Here is a tiny trained network, its code and every weight. The questions are about switching its units off for an input and a target symbol, where a switched-off unit gives its printed mean instead of its output.

import numpy as np


def w(rows, s, z=0):
    codes = np.array(rows[::2]) - 128.0
    scale = np.full(codes.shape[1], s)
    scale[-1] = z or s
    return codes * scale


def norm(h):
    return h / np.sqrt((h * h).mean(-1, keepdims=True) + 1e-5)


def f(y):
    return y / 2 * (1 + np.tanh(0.7978845608 * (y + 0.044715 * y**3)))


def softmax(a):
    e = np.exp(a - a.max(-1, keepdims=True))
    return e / e.sum(-1, keepdims=True)


def log_softmax(a):
    a = a - a.max(-1, keepdims=True)
    return a - np.log(np.exp(a).sum(-1, keepdims=True))


def net(x, mask):
    ids = ['Λαβδεμφω'.index(c) for c in x.split()]
    T = len(ids)
    res = E[ids] + P[:T]
    r = norm(res)
    for j in range(2):
        rows = slice(2 * j, 2 * j + 2)
        q, k, v = (r @ M[0][rows].T for M in (Q, K, V))
        z = softmax(np.where(np.tri(T) > 0, q @ k.T / 2**0.5, -1e9)) @ v
        o = O[0][rows]
        res = res + np.where(mask[j], z, o[:, -1]) @ o[:, :-1]
    y = f(norm(res) @ A[0][:, :-1].T + A[0][:, -1])
    res = res + np.where(mask[2:14], y, B[0][:, -1]) @ B[0][:, :-1]
    return log_softmax(norm(res)[-1] @ U[:, :-1].T + U[:, -1])


Q, K, V, O, A, B = {}, {}, {}, {}, {}, {}
E = w([
[171,165,194],'Λ',
[110,199,97],'α',
[166,158,116],'β',
[174,213,124],'δ',
[84,139,114],'ε',
[43,128,137],'μ',
[103,5,192],'φ',
[58,146,100],'ω',
],0.016)
P = w([
[17,74,206],'0',
[101,100,77],'1',
[190,167,20],'2',
[144,98,62],'3',
[11,90,130],'4',
[160,103,94],'5',
[166,102,112],'6',
[164,98,121],'7',
[158,93,126],'8',
[155,92,133],'9',
[157,90,141],'10',
[155,83,144],'11',
[156,79,148],'12',
],0.011)
Q[0] = w([
[157,50,105],'head 0',
[122,170,137],'head 0',
[31,159,74],'head 1',
[126,126,2],'head 1',
],0.012)
K[0] = w([
[127,63,3],'head 0',
[95,107,212],'head 0',
[85,30,186],'head 1',
[80,71,177],'head 1',
],0.013)
V[0] = w([
[68,216,179],'head 0',
[113,184,248],'head 0',
[254,91,47],'head 1',
[86,108,99],'head 1',
],0.0099)
O[0] = w([
[175,41,59,246],'head 0',
[172,2,131,240],'head 0',
[122,205,200,3],'head 1',
[78,173,123,128],'head 1',
],0.01,0.0033)
A[0] = w([
[191,218,116,182],'neuron 0',
[5,136,73,253],'neuron 1',
[92,119,189,18],'neuron 2',
[59,146,143,72],'neuron 3',
[111,56,99,99],'neuron 4',
[86,74,122,161],'neuron 5',
[72,118,211,94],'neuron 6',
[88,144,124,134],'neuron 7',
[173,130,120,90],'neuron 8',
[130,127,94,124],'neuron 9',
[184,189,129,96],'neuron 10',
[157,82,150,165],'neuron 11',
],0.016,0.0051)
B[0] = w([
[132,74,2,169],'neuron 0',
[122,96,212,245],'neuron 1',
[26,106,142,125],'neuron 2',
[66,156,216,131],'neuron 3',
[70,205,90,197],'neuron 4',
[90,128,137,190],'neuron 5',
[45,108,151,141],'neuron 6',
[152,66,152,133],'neuron 7',
[51,157,109,138],'neuron 8',
[96,114,135,142],'neuron 9',
[197,119,93,151],'neuron 10',
[46,186,144,183],'neuron 11',
],0.0093,0.011)
U = w([
[101,4,52,112],'Λ',
[119,117,108,253],'α',
[124,168,167,245],'β',
[173,102,221,129],'δ',
[117,160,152,44],'ε',
[137,186,162,133],'μ',
[113,164,149,23],'φ',
[130,163,116,18],'ω',
],0.013,0.0067)

Each question gives the input, a string of symbols that net reads in full, and the target symbol t.
The units are the heads (2 rows each of Q, K, V and O) and the neurons (one row each of A and B). Each row of codes is followed by its name. A weight is (code - 128) times the scale printed after its matrix; where a second scale follows, it is the last column's (O, A, B and U).
mask holds one flag per unit, heads first, then neurons. A switched-off unit (its flag False) gives its mean, the last column of its rows in O or B, instead of its output. The means were averaged over made-up inputs and are rounded, as every weight is.
A unit's drop is (log p(t) with every unit on - log p(t) with that unit switched off) / (log p(t) with every unit on - log p(t) with every unit switched off).
The circuit of an input: a set's keep is (log p(t) with only the set's units on - log p(t) with every unit switched off) / (log p(t) with every unit on - log p(t) with every unit switched off). Starting from the 12 units with the biggest drops (on a tie, the unit counted first), units are removed one at a time, each time the one whose removal leaves the highest keep (on an exact tie, the one counted first), for as long as the keep stays at least 0.8.
circuit, biggest first: the units of the circuit, biggest drop first
k most important neurons: the k neurons with the biggest drops, biggest first
heads that matter: for each layer, one digit per head in row order, 1 if its drop is at least 0.15 and else 0, layers parted by /
drop when u is switched off: that unit's drop, to one decimal
input ε ε Λ, target Λ: circuit, biggest first	(neuron 0)
input β ω ω Λ δ, target Λ: heads that matter	11
input ω φ β δ ω ε ε, target δ: 2 most important neurons	(neuron 1; neuron 4)
input Λ Λ Λ Λ, target δ: heads that matter	11
input ω ε β Λ μ ε ω μ μ β, target α: circuit, biggest first	(neuron 0; head 1; head 0)
input ε ε μ ε μ Λ Λ, target α: heads that matter	00
input Λ Λ ε ω ω ω δ, target Λ: heads that matter	00
input μ Λ Λ Λ Λ α β μ φ, target β: heads that matter	00
input Λ ω μ ω Λ Λ, target β: 2 most important neurons	(neuron 0; neuron 11)
input Λ Λ ω Λ, target β: drop when neuron 7 is switched off	0.1
input μ ω Λ α ω μ ω Λ, target α: drop when head 0 is switched off	0.2
input β φ Λ μ μ Λ ε, target δ: drop when neuron 2 is switched off	0.0
